Each row of numbers stands for one object and depends on some of the facts below. Use the named rows to name the rest.

Some facts about the objects:
bruplel Ψ logor; bruplel Ψ steserus; tasas Ψ fota; tugo Ψ plitre; tugo Ψ steserus
pefik Ψ drepel; rabrok Ψ lidi; memus Ψ plidapus; memus Ψ stimo; kloplus Ψ klagok
kloplus Ψ kuflar; gelu Ψ bramu; kegul Ψ truklu; fimunek Ψ lidi; tufos Ψ didrul
stofles Ψ bigul; stofles Ψ foskal; tudos Ψ drepel; tudos Ψ plaplir; lidi Ψ tugo
lidi Ψ steserus; vitrim Ψ truklu; ruki Ψ flegrum; ruki Ψ brarur; guson Ψ klutel
guson Ψ flumogol; rogrezu Ψ godra; rogrezu Ψ zimus; dustak Ψ libuk; kesum Ψ fogar
tremi Ψ flegrum; flisi Ψ luzim; flisi Ψ kloto; plisan Ψ rabrok; truklu Ψ plaken
plostistu Ψ sufler; bofli Ψ sevi; fuder Ψ flubul; fuder Ψ stiflel; fuder Ψ samer
fuder Ψ kuflar; drusto Ψ tugo; duto Ψ rabrok; duto Ψ bigul; stedrar Ψ kladrem
tavur Ψ greve; tavur Ψ duto; rego Ψ bedrutre; klagok Ψ zimus; gipo Ψ plaken
tukle Ψ draplam; tukle Ψ vistan; tukle Ψ gebelok; tukle Ψ sufler; flumogol Ψ foru
flubul Ψ fudezol; flubul Ψ sevi; flubul Ψ steserus; pedrur Ψ teska; foflil Ψ kabrupi
foflil Ψ voru; foflil Ψ brarur; foflil Ψ tudos; plesketrer Ψ tukle; nunin Ψ nuzen
nunin Ψ sumek; didrul Ψ rabrok; didrul Ψ klupuzi; stimo Ψ sufler; plagrir Ψ pefik
plagrir Ψ plaplir; draplam Ψ flalu; treda Ψ gega; sufler Ψ stiflel; sufler Ψ flalu
kladrem Ψ vizapla; kladrem Ψ plaken; kloto Ψ drepel; kloto Ψ sufler; grastuk Ψ danaple
guflik Ψ trodrin; skistim Ψ gega; brarur Ψ plostistu; brarur Ψ subim; fudezol Ψ gozus
sista Ψ duto; sista Ψ pefik; bramu Ψ stimo; bedrutre Ψ grilu; bedrutre Ψ vitrim
bedrutre Ψ gebelok; klepa Ψ samer; bigul Ψ bofli; luzos Ψ suto; godra Ψ zugum
keska Ψ benapla; flegrum Ψ samer; tadrer Ψ vizapla; tadrer Ψ logor; nogim Ψ drusto
denor Ψ gozus; goflo Ψ sevi; goflo Ψ klupuzi; vizapla Ψ nogim; vizapla Ψ teska
nusizas Ψ klutel; nusizas Ψ bigul; zovis Ψ vizapla; zovis Ψ tukle; vugun Ψ teska
grilu Ψ stimo; grilu Ψ lidi; samer Ψ fudezol; samer Ψ gebelok; trodrin Ψ steserus
drepel Ψ flalu; tivi Ψ tukle; vetik Ψ brarur; drikles Ψ kipanol; zasak Ψ plumol
zasak Ψ rekles; zasak Ψ sagriko; dogol Ψ drusto; trolos Ψ tretere; gega Ψ samer
sumek Ψ gozus; sumek Ψ flalu; broplu Ψ grastuk; broplu Ψ trodrin; broplu Ψ bramu
vadren Ψ zostudro; lusam Ψ debi; lusam Ψ zostudro; fogar Ψ sufler; drozapor Ψ voru
tretere Ψ sevi; muson Ψ goflo; muson Ψ kladrem; klutel Ψ memus; klutel Ψ kipanol
klutel Ψ steserus; luzim Ψ danaple; plaken Ψ lidi; galon Ψ sanok; galon Ψ ludem
plesta Ψ stofles; sagriko Ψ gipo; fota Ψ tugo; suto Ψ flubul; ludem Ψ zugum
sagrin Ψ goflo; skopor Ψ luzim; plidapus τ vugun; plidapus τ gipo; kloplus τ migis
gelu τ stanel; gelu τ memus; gelu τ kikir; dadas τ sevi; dadas τ migis
brostal τ guflik; brostal τ foskal; tudos τ guflik; drolun τ rakal; lidi τ ferosan
lidi τ grastuk; gikla τ guflik; gikla τ memus; ladusil τ gelu; ladusil τ migis
tremi τ nuflu; klege τ gozus; fuder τ guflik; fuder τ trodrus; duto τ skistim
duto τ migis; duto τ kloto; steserus τ ferosan; debi τ suto; stedrar τ tapopek
muvaflek τ sumek; rego τ nuflu; gipo τ stiflel; gipo τ migis; flubul τ migis
pedrur τ klupuzi; plitre τ stiflel; plitre τ nunin; plitre τ migis; nunin τ migis
gavan τ stanel; tedu τ migis; brivus τ ferosan; kligre τ suto; zimus τ skistim
didrul τ grilu; didrul τ foflil; grastuk τ tapopek; guflik τ migis; skistim τ tadrer
sabrok τ suto; brarur τ bigul; brarur τ kekla; fudezol τ drolun; fudezol τ suto
sista τ tedu; botovas τ nuflu; bigul τ guflik; godra τ guflik; godra τ nosos
denor τ migis; goflo τ rakal; goflo τ migis; goflo τ sagriko; klupuzi τ sagriko
vugun τ rakal; flami τ skistim; grilu τ skistim; zoli τ tasuplu; zoli τ kikir
tivi τ fimunek; vaklam τ migis; gebelok τ gelu; drikles τ migis; dogol τ plumol
dogol τ plisan; buklar τ tadrer; zostudro τ kurakle; tidrus τ vidrul; tasuplu τ muvaflek
genik τ migis; foru τ tapopek; tapopek τ rakal; tapopek τ migis; dovure τ klupuzi
gozus τ stedrar; brudel τ plidapus; brudel τ rakal; muson τ kloto; klutel τ gelu
nastu τ gozus; sagriko τ rakal; teska τ greve; ludem τ migis; sagrin τ stanel
sagrin τ zoli; sevi τ rakal

Named rows:
[-2,1,25,5,-1,-17,18,8,-14,-8,21,6,10,-14,1,-8,24,25,-6,-8,7,4,5,11,8,3,0,10,6,22,7,21,-11,-3,-12] : tedu
[28,7,14,9,-11,-9,-15,2,-6,-9,-9,-10,1,-13,16,-13,1,31,-11,6,-15,9,17,21,-10,27,3,14,-18,1,-1,-2,12,1,-24] : sagriko
[-20,4,18,6,-13,-35,14,23,21,-4,32,9,20,-28,-15,1,18,-1,7,3,-2,5,14,-17,-6,-1,-8,-3,9,-12,20,4,-27,6,-17] : gavan
[-25,16,12,-2,3,-15,9,-5,2,2,27,-2,0,-4,-5,-10,5,12,4,7,7,-10,-6,16,-5,-5,2,-4,14,-11,-1,1,-26,4,-10] : dofur
[-26,-4,13,2,33,-14,-6,5,0,9,8,-3,-23,-26,-2,-11,-4,-17,24,2,15,-4,22,10,10,-37,53,27,17,-13,-6,-4,-13,8,-2] : galon
[-30,2,-30,-12,4,6,-17,-21,4,-10,5,10,9,23,-17,18,23,-11,12,3,10,-20,7,1,0,-1,11,12,0,-12,19,-14,9,-5,-2] : guson
[16,12,13,18,5,26,13,-18,26,-7,23,-32,1,8,-23,2,-12,-4,1,-32,-3,-32,-6,4,-18,-11,-2,-12,1,-12,10,-9,-9,5,24] : samer
[8,14,18,19,6,18,15,-17,26,-13,31,-28,1,7,-21,2,-10,1,3,-30,1,-29,-4,6,-18,-8,0,-11,6,-14,10,-8,-14,7,21] : gega
[8,15,16,21,10,27,7,-13,18,-18,28,-24,-4,18,-21,9,-3,-1,17,-28,11,-28,8,1,-18,-25,10,-7,-1,-20,12,-15,1,0,16] : klepa
[-3,2,-13,16,4,2,-7,-15,-1,-1,19,-2,-5,10,-6,7,18,-5,20,-15,4,-25,0,-1,-9,-6,12,-16,-9,-9,0,-30,7,21,-3] : trolos
[-24,18,13,-3,3,-10,9,-19,-5,1,26,5,2,-10,-9,-13,-1,17,2,10,2,-7,-6,15,3,-6,4,-6,15,-12,-4,-3,-22,0,-9] : vidrul
[-29,11,11,-1,4,-18,13,4,8,5,25,-5,-2,0,-3,-11,13,9,7,4,2,-10,-7,18,-9,-1,6,-2,19,-13,3,6,-24,4,-12] : tidrus
[6,13,0,6,-5,21,-6,-3,9,-15,-1,-15,-3,13,-10,5,0,-4,9,-7,-8,-21,9,15,-20,-13,1,1,-2,-30,14,-11,13,-15,3] : bedrutre
[-17,10,21,5,-13,-28,7,10,15,-4,32,13,24,-29,-15,-4,7,3,2,9,-4,7,14,-20,-2,-7,-8,-5,3,-17,14,-5,-30,5,-15] : tasuplu
[-16,3,-27,-11,2,11,-12,-17,21,-9,-16,-8,17,6,-25,2,3,-6,-11,-3,-11,-26,-1,12,-8,13,-9,9,6,-13,13,-7,-8,-9,6] : trodrin
[-26,15,13,-1,3,-15,9,-6,-1,4,26,-2,0,-3,-8,-11,8,15,4,8,3,-11,-7,18,-5,-3,5,-4,15,-10,-4,1,-23,5,-6] : trakludir
[10,14,-3,6,-13,3,-9,1,5,0,-12,-22,-2,-5,-2,-9,-1,2,-1,-3,-26,-19,1,22,-25,11,-6,-12,-4,-26,5,-16,-2,-8,-4] : truklu
[-34,22,21,-6,0,-15,11,-9,-9,-4,44,9,-1,10,-1,3,16,20,16,13,17,-6,2,18,-3,-16,9,0,20,-15,10,0,-10,1,-13] : lusam

Rows to name:
No name comes twice in this set of rows, the named rows included.
[24,8,6,24,2,31,26,-29,33,-17,16,-31,27,-5,-24,-21,-6,17,-8,-41,-11,-6,-15,12,-18,5,-12,-2,-14,21,-7,5,-25,4,15] -> gozus
[8,-25,22,17,32,-19,11,24,2,7,-6,-9,-10,-45,2,-14,10,-7,-3,-25,9,7,23,4,13,-8,46,37,9,27,7,27,-18,12,-2] -> ludem
[-26,2,-28,-11,3,4,-9,-26,12,-3,4,2,12,7,-23,5,18,-6,-1,-5,1,-24,-4,7,-1,14,-1,5,7,-4,11,-6,-13,1,2] -> flumogol
[0,5,-3,11,3,16,-4,-23,11,-8,23,-12,-3,12,-14,14,10,-7,15,-23,6,-25,5,3,-11,-9,13,-6,-2,-9,13,-21,4,9,10] -> luzos
[24,13,7,9,8,6,-28,-39,7,-24,21,-10,-3,12,-15,16,-39,22,-7,-17,5,-25,11,-12,5,17,3,10,-18,4,6,-22,4,27,8] -> suto
[3,7,18,4,-3,0,17,-10,3,-11,26,4,16,-13,-2,-15,20,32,5,-8,6,23,2,19,3,5,5,21,-1,27,-5,16,-15,0,-25] -> tapopek
[-11,-7,-30,14,8,-3,-8,-4,-5,-8,3,19,-4,20,-6,-6,22,-9,23,8,4,-19,-2,-10,-10,-16,9,-10,-19,-12,-12,-19,14,15,-26] -> tavur
[4,-3,-17,5,-25,14,-1,21,-13,22,-17,-3,-25,18,13,-6,39,-17,1,-15,1,-24,-13,-13,-12,0,3,-20,-8,-1,15,-4,5,28,-25] -> didrul
[-10,-8,25,12,-7,-30,18,27,14,-6,25,5,16,-22,-5,1,37,10,-2,-7,1,6,11,-7,-5,5,-4,8,9,11,20,21,-15,5,-17] -> ladusil
[1,-14,-16,-5,-6,1,-11,-5,4,-33,-3,31,34,-13,-32,22,5,-10,1,-5,-11,-17,10,-18,16,-1,-17,12,-15,2,28,-8,-3,-26,10] -> memus
[6,-15,-16,-7,1,2,-11,-6,-17,-40,-4,35,16,-11,-21,26,6,-1,2,-12,-10,-22,5,8,22,4,-5,21,-9,10,26,-2,6,-45,16] -> guflik
[9,4,-2,14,16,17,20,-7,35,-9,-4,-29,13,4,-36,-27,-18,5,-23,-12,-17,-34,-30,3,-21,-3,-30,-13,-10,-11,-8,17,-25,-5,9] -> flalu

The same objects again, as new rows of numbers:
Some rows with their names:
[-6,13,29,21,8,-9,-2,-16,-3,-23,-14,20,4,23,-5,-10,21,-9,12,-5,12,20,13,-36,3,0,-6,-4,-8,-3,1] : kloto
[-10,10,23,18,11,-3,-33,-9,4,-12,2,-8,2,15,11,27,19,-16,14,-15,32,-14,-9,-30,4,-11,14,4,-26,18,-1] : fuder
[1,-17,13,14,-21,-4,-15,-2,-4,-44,-22,22,22,9,5,-5,25,5,19,-29,0,-18,10,-23,14,20,-9,-10,-28,-23,20] : plidapus
[6,-7,25,21,-16,-4,-1,-12,-8,-40,-28,23,33,21,-4,-28,22,1,10,-9,-1,5,19,-40,13,9,-15,-7,-11,-18,1] : vistan
[-52,27,32,15,21,-15,-16,1,-3,-13,9,3,-9,4,-7,27,21,-11,23,-2,15,38,6,-14,16,5,2,7,-11,6,-5] : nusizas
[-2,11,20,17,8,-2,-21,-1,-3,-14,-16,4,12,19,1,-16,21,-6,15,-5,1,44,4,-33,15,6,-16,-1,-11,-6,-15] : vizapla
[2,-6,20,20,-18,-2,-17,-1,-10,-27,-18,19,30,15,-2,-30,23,3,13,-12,-3,23,16,-34,18,17,-19,-4,-15,-20,-7] : logor
[-46,13,30,17,4,-15,-9,0,-12,-31,-2,15,-5,4,-11,14,22,-2,19,-5,8,13,17,-19,19,14,-3,5,-13,-10,1] : bofli
[-12,20,23,17,13,-5,-22,-5,-5,-17,-22,6,7,15,-3,-9,20,-4,14,1,7,30,10,-33,14,7,-10,-2,-9,-7,-16] : vitrim
[-12,24,25,15,29,0,-8,-21,0,-5,26,-7,-13,16,8,25,17,-12,19,-25,30,-14,-7,-26,4,-2,11,-9,-17,-10,-16] : denor
[-16,10,21,14,17,2,-3,-20,-11,-7,30,-2,-10,7,7,21,19,2,17,-27,20,-19,3,-24,15,14,-1,-11,-23,-24,-20] : tedu
[-15,-6,8,13,17,-2,-1,-5,3,-24,-9,9,3,9,6,14,25,-12,17,-17,18,-12,-1,-29,16,10,5,-8,-27,-16,9] : gavan
[-12,10,27,19,7,-8,-6,-7,-10,-23,-13,11,8,14,-6,-5,22,-5,13,0,11,24,13,-34,14,8,-5,-1,-13,-6,-6] : dozar
[-65,-1,32,18,-22,-19,-4,7,-25,-69,-4,24,1,1,-20,18,24,10,17,-11,0,-16,30,-10,25,23,-3,7,-16,-22,17] : foskal
[-28,20,20,4,17,1,-12,-22,-4,-48,59,26,77,61,-32,-36,32,12,8,-3,28,13,-13,-45,32,27,18,5,-32,24,25] : libuk
[-13,26,31,19,25,0,2,-21,-26,-7,27,0,-5,7,-3,0,16,7,13,-16,13,3,16,-30,18,14,-10,-4,-13,-20,-30] : migis
[8,-6,27,24,-14,-8,4,-18,-8,-45,-31,26,31,27,-5,-29,22,0,10,-11,0,-5,21,-42,6,4,-13,-9,-9,-18,11] : nuzen
[-22,37,22,13,29,-6,-33,-2,1,-8,-17,-11,-8,13,-2,13,19,-12,17,4,19,43,0,-30,11,0,-3,0,-5,8,-24] : kegul

Rows to name:
No name comes twice in this set of rows, the named rows included.
[6,-17,16,11,-7,-15,-31,-5,-10,-42,-50,15,28,2,2,4,21,11,25,-29,2,-13,15,-21,14,19,17,-11,-30,-16,28] -> sevi
[-17,-5,0,11,33,-1,11,-2,7,-8,8,6,-11,11,10,26,21,-19,19,-16,28,27,-6,-21,18,-2,9,-2,-29,-9,12] -> gelu
[2,-4,27,23,-15,-7,4,-14,-12,-39,-21,22,25,18,-6,-23,22,2,11,-9,3,-2,23,-41,13,9,-13,-6,-13,-19,2] -> stiflel
[-40,7,18,12,0,-6,-25,2,-1,-32,2,5,-6,3,4,26,25,-8,22,-22,16,-16,0,-17,8,18,2,-4,-21,-12,11] -> didrul
[-47,13,13,9,31,-6,-15,4,5,-12,5,-5,-16,6,6,33,23,-16,24,-14,26,6,-4,-14,18,7,14,0,-25,-4,5] -> sagrin
[-23,-21,22,17,-59,-1,-9,6,-14,-30,-25,20,-8,5,5,-12,31,8,26,-28,-4,-20,-6,-11,28,17,-15,-2,-21,-22,23] -> foru
[-47,51,2,7,33,-1,-47,10,2,-31,-49,-15,-9,4,-20,9,15,5,9,8,29,4,13,-39,13,15,18,-12,6,-10,-38] -> zasak
[-10,23,28,17,22,-8,-18,-10,1,-8,2,1,-8,22,1,10,20,-15,19,-3,15,50,-1,-30,10,-4,-6,4,-9,11,-12] -> broplu
[-6,27,27,16,11,3,7,-20,-19,-6,12,-14,-8,8,9,30,17,-14,20,-21,36,-10,-2,-37,18,7,12,-8,-31,-11,-20] -> kloplus
[5,-2,27,23,-36,-5,9,-10,-26,-37,-35,19,43,13,-6,-21,22,-1,11,-5,8,-1,24,-42,19,13,-12,-5,-23,-18,5] -> kuflar
[-21,14,32,20,9,-14,0,-14,-6,-30,-15,20,-3,13,-9,4,21,-6,13,-2,15,5,17,-32,7,1,5,-1,-6,-6,6] -> pefik

